Here is a tiny trained network, its code and every weight. The questions are about switching its units off for an input and a class, where a switched-off unit gives its printed mean instead of its output.

import numpy as np


def w(rows, s, z=0):
    codes = np.array(rows[::2]) - 128.0
    scale = np.full(codes.shape[1], s)
    scale[-1] = z or s
    return codes * scale


def f(y):
    return np.maximum(y, 0)


def log_softmax(a):
    a = a - a.max(-1, keepdims=True)
    return a - np.log(np.exp(a).sum(-1, keepdims=True))


def net(x, mask):
    res = np.array(x, float).reshape(1, 4) / 4 @ E
    y = f(res @ A[0][:, :-1].T + A[0][:, -1])
    res = res + np.where(mask, y, B[0][:, -1]) @ B[0][:, :-1]
    return log_softmax(res[-1] @ U[:, :-1].T + U[:, -1])


A, B = {}, {}
E = w([
[53,215,106,161,125],'x0',
[78,131,229,106,137],'x1',
[179,222,98,117,254],'x2',
[122,53,76,185,172],'x3',
],0.0093)
A[0] = w([
[122,101,64,161,159,252],'neuron 0',
[95,139,116,12,91,2],'neuron 1',
[203,222,103,185,108,227],'neuron 2',
[145,44,179,36,211,122],'neuron 3',
[233,90,88,130,40,206],'neuron 4',
[133,79,155,209,179,198],'neuron 5',
[147,174,111,160,175,152],'neuron 6',
[124,150,176,102,144,96],'neuron 7',
[197,72,119,97,189,214],'neuron 8',
[147,59,170,108,147,92],'neuron 9',
[187,67,100,107,85,251],'neuron 10',
[151,144,110,127,139,42],'neuron 11',
[200,118,139,131,148,17],'neuron 12',
[51,189,77,180,159,240],'neuron 13',
[135,69,196,60,131,31],'neuron 14',
[130,189,60,67,89,166],'neuron 15',
[255,129,114,122,241,186],'neuron 16',
[161,165,197,143,226,125],'neuron 17',
[20,125,170,196,119,236],'neuron 18',
[119,155,171,74,131,84],'neuron 19',
[234,70,122,109,56,249],'neuron 20',
[183,52,220,129,123,53],'neuron 21',
[64,156,223,86,124,143],'neuron 22',
[121,149,150,111,147,54],'neuron 23',
[16,152,82,200,139,237],'neuron 24',
[65,53,79,157,63,244],'neuron 25',
[116,48,59,101,147,235],'neuron 26',
],0.0096,0.0029)
B[0] = w([
[115,2,132,137,147,195],'neuron 0',
[121,169,148,105,154,150],'neuron 1',
[135,142,124,39,203,202],'neuron 2',
[125,184,72,202,185,191],'neuron 3',
[155,89,181,228,210,210],'neuron 4',
[146,84,81,200,134,184],'neuron 5',
[75,158,130,86,120,187],'neuron 6',
[69,139,180,111,73,155],'neuron 7',
[149,99,145,207,161,204],'neuron 8',
[216,164,87,128,182,169],'neuron 9',
[173,141,215,218,164,204],'neuron 10',
[28,128,106,78,165,141],'neuron 11',
[123,109,151,110,166,151],'neuron 12',
[85,104,120,38,139,211],'neuron 13',
[104,211,144,162,141,171],'neuron 14',
[206,180,152,62,223,176],'neuron 15',
[105,109,115,184,188,244],'neuron 16',
[66,133,169,165,67,203],'neuron 17',
[66,37,42,78,79,198],'neuron 18',
[75,165,163,78,66,158],'neuron 19',
[169,159,239,203,195,219],'neuron 20',
[121,187,79,116,192,185],'neuron 21',
[29,152,150,47,90,191],'neuron 22',
[99,181,151,149,100,143],'neuron 23',
[51,47,20,66,114,208],'neuron 24',
[124,60,197,161,158,229],'neuron 25',
[105,74,223,188,161,199],'neuron 26',
],0.0056,0.011)
U = w([
[205,254,54,36,210,80],'0',
[61,68,66,87,103,251],'1',
[171,150,167,164,180,252],'2',
[70,181,224,76,74,252],'3',
[145,83,239,205,88,92],'4',
[194,198,109,153,61,4],'5',
[114,171,157,103,144,4],'6',
],0.0086,0.003)

Each question gives the input, the list of numbers given to net, and the class t.
The units are the neurons (one row each of A and B). Each row of codes is followed by its name. A weight is (code - 128) times the scale printed after its matrix; where a second scale follows, it is the last column's (A, B and U).
mask holds one flag per neuron, in row order. A switched-off neuron (its flag False) gives its mean, the last column of its row in B, instead of its output. The means were averaged over made-up inputs and are rounded, as every weight is.
A unit's drop is (log p(t) with every unit on - log p(t) with that unit switched off) / (log p(t) with every unit on - log p(t) with every unit switched off).
The circuit of an input: a set's keep is (log p(t) with only the set's units on - log p(t) with every unit switched off) / (log p(t) with every unit on - log p(t) with every unit switched off). Starting from the 12 units with the biggest drops (on a tie, the unit counted first), units are removed one at a time, each time the one whose removal leaves the highest keep (on an exact tie, the one counted first), for as long as the keep stays at least 0.8.
units of the circuit, in order: the units of the circuit, biggest drop first
top k neurons: the k neurons with the biggest drops, biggest first
drop when u is switched off: that unit's drop, to one decimal
input [-3,7,-2,1], class 3: units of the circuit, in order : [neuron 22; neuron 4]
input [-6,7,-6,-3], class 3: units of the circuit, in order : [neuron 22]
input [-5,3,-3,2], class 2: top 4 neurons : [neuron 21; neuron 9; neuron 3; neuron 17]
input [-5,4,3,-6], class 3: units of the circuit, in order : [neuron 22; neuron 19]
input [7,8,-8,-2], class 1: top 2 neurons : [neuron 18; neuron 24]
input [8,-7,5,6], class 1: top 2 neurons : [neuron 24; neuron 0]
input [-8,7,-1,-6], class 3: top 2 neurons : [neuron 22; neuron 19]
input [8,-1,-1,-7], class 0: top 2 neurons : [neuron 15; neuron 17]
input [0,-3,0,7], class 4: drop when neuron 9 is switched off : 0.0
input [-4,-7,2,2], class 4: drop when neuron 8 is switched off : 0.1
input [0,7,3,5], class 1: drop when neuron 20 is switched off : 0.2
input [-2,8,-5,0], class 3: drop when neuron 22 is switched off : 0.2
